Look-ups in named tables: a row name and a column name give one cell, copied from the table.

donavap =
         zuzav  nim  bute  bufuna  depun  fad  munafub
tig        115  108   115      29    191   99      140
fazi       107  120   131      52    173   89      139
ket        119  103   108      19    198  103      140
nadulut    117  105   111      24    195  101      140
fumar      121   99   103      12    203  106      140
dom        111  114   122      40    183   94      140
nodid      104  124   136      60    168   86      139
sepiv      113  111   119      35    186   96      140
mel        111  114   123      40    182   94      140
mulamop    121   99   103      13    203  105      140
rupesaz    121   99   103      12    203  106      140
mil        103  126   139      64    165   85      139
zam        103  126   139      64    165   85      139

depun of tig = 191
bufuna of tig = 29
bufuna of ket = 19
fad of mel = 94
zuzav of mil = 103
fad of nadulut = 101
zuzav of zam = 103
depun of fumar = 203
fad of sepiv = 96
bufuna of fumar = 12
depun of fazi = 173

Table nafu
fields: zad, duf, vuz, difod, subeb, siz
fuvenez: [0.06, 0.30, -0.64, -0.99, -0.65, -0.78]
lugil: [-0.62, -0.56, 0.30, 0.63, -0.13, 0.60]
dip: [-0.56, 0.03, -0.17, -0.06, -0.21, -0.54]
funeg: [-0.66, -0.56, 0.04, 0.36, 0.09, -0.33]
nupase: [-0.57, -0.44, 0.06, 0.42, -0.17, 0.31]
gidep: [-0.46, 0.19, -0.44, -0.45, -0.32, -0.48]

lugil, vuz -> 0.30
funeg, zad -> -0.66
gidep, siz -> -0.48
fuvenez, zad -> 0.06
fuvenez, siz -> -0.78
funeg, difod -> 0.36
Row with the largest zad: fuvenez

Table dubiri
         sel  nekebaz  sikif  bugug  fakug  menumin  bulezok  lak
luvale   -14        4     11    -14     -9       28      -15   19
nirop     -7      -43     26     -7      6      -46       17  -23
git       -8       -7     -6     14      8      -31      -10  -10
miside   -20        5     13    -38     -2      -17      -34  -10
von       33        5    -25     -2      8       13        7  -34
pul      -14       34     26    -35    -33        8      -60    5
boz      -13        8     18    -18    -25        9      -64    9
pon      -14       11     19    -22     -2       -9      -38    9
kurid      4      -15     -3     31     -1      -44       16  -13
lekave   -13        9      6    -27    -32       -9      -43    1
ruzabo   -18       -8     75      1     -6       -8      -28   42
viti     -19      -44     11      5    -17      -30        5  -23
rusatum   -5       -1     -6     -1     17      -25      -16  -17

bulezok of git: -10
menumin of git: -31
lak of pul: 5
menumin of pon: -9
lak of viti: -23
sikif of pul: 26
fakug of miside: -2
menumin of lekave: -9
sikif of nirop: 26
nekebaz of ruzabo: -8
sel of ruzabo: -18
lak of ruzabo: 42
bulezok of miside: -34
bulezok of luvale: -15
fakug of ruzabo: -6
nekebaz of miside: 5
sikif of rusatum: -6
bugug of pon: -22
bulezok of rusatum: -16
nekebaz of boz: 8

lol.csv
,lurupu,bor,ribebon,kupebar,lurol,zuli,zagud,nizim
luz,2.53,5.51,8.42,4.04,1.78,2.01,1.44,2.53
deda,6.15,4.97,4.75,3.11,5.50,6.23,4.52,6.60
met,7.84,2.16,4.45,1.51,7.11,6.77,0.09,3.18
puv,1.84,6.25,7.87,2.57,1.05,3.16,0.30,4.49
nokoni,6.26,4.03,7.81,4.48,5.51,5.46,2.90,4.55
pemosa,5.76,3.91,5.62,3.81,6.42,6.15,2.76,6.15
fubedo,3.01,3.07,4.40,7.49,4.54,4.64,6.49,5.15

lurupu of nokoni = 6.26
bor of met = 2.16
bor of deda = 4.97
zagud of luz = 1.44
bor of fubedo = 3.07
lurupu of puv = 1.84
lurupu of met = 7.84
ribebon of pemosa = 5.62
ribebon of puv = 7.87
zagud of met = 0.09
zagud of pemosa = 2.76
kupebar of nokoni = 4.48
nizim of deda = 6.60
ribebon of luz = 8.42
nizim of met = 3.18
zuli of nokoni = 5.46
lurupu of fubedo = 3.01
nizim of nokoni = 4.55
Which row has the largest ribebon? luz

gile =
         nogi  suzevud  bos  fufakop  toli
lebakig    47       32   83      182   135
datot     174      191  194       73    79
zerota     26      188  221      158   185
nonor     163       84  170       48   103
tib       177      124   93      104    66

nogi of nonor is 163
nogi of datot is 174
fufakop of tib is 104
fufakop of zerota is 158
fufakop of datot is 73
toli of lebakig is 135
suzevud of nonor is 84
nogi of zerota is 26
nogi of lebakig is 47
bos of datot is 194
suzevud of tib is 124
bos of lebakig is 83
bos of tib is 93
fufakop of nonor is 48
toli of tib is 66
fufakop of lebakig is 182
toli of datot is 79
toli of nonor is 103
bos of nonor is 170
Which row has the largest suzevud? datot

nali.csv
,rin,gudi,fasage,gegarug,deneta,lurir
gatil,0.10,0.15,0.18,0.32,0.10,0.18
nuso,0.26,0.32,0.19,-0.09,0.07,0.36
tezezip,0.29,0.25,0.22,-0.03,0.05,0.56
vomas,0.22,0.23,0.26,0.12,0.11,0.51
sesa,0.23,0.23,0.43,-0.53,0.41,0.62
votuz,0.02,0.27,0.51,-0.90,0.45,0.91

rin of tezezip is 0.29
lurir of tezezip is 0.56
rin of vomas is 0.22
gegarug of nuso is -0.09
gegarug of tezezip is -0.03
rin of gatil is 0.10
fasage of sesa is 0.43
gudi of nuso is 0.32
deneta of tezezip is 0.05
gudi of vomas is 0.23
lurir of nuso is 0.36
lurir of gatil is 0.18
gegarug of sesa is -0.53
rin of sesa is 0.23
Which row has the largest gudi? nuso

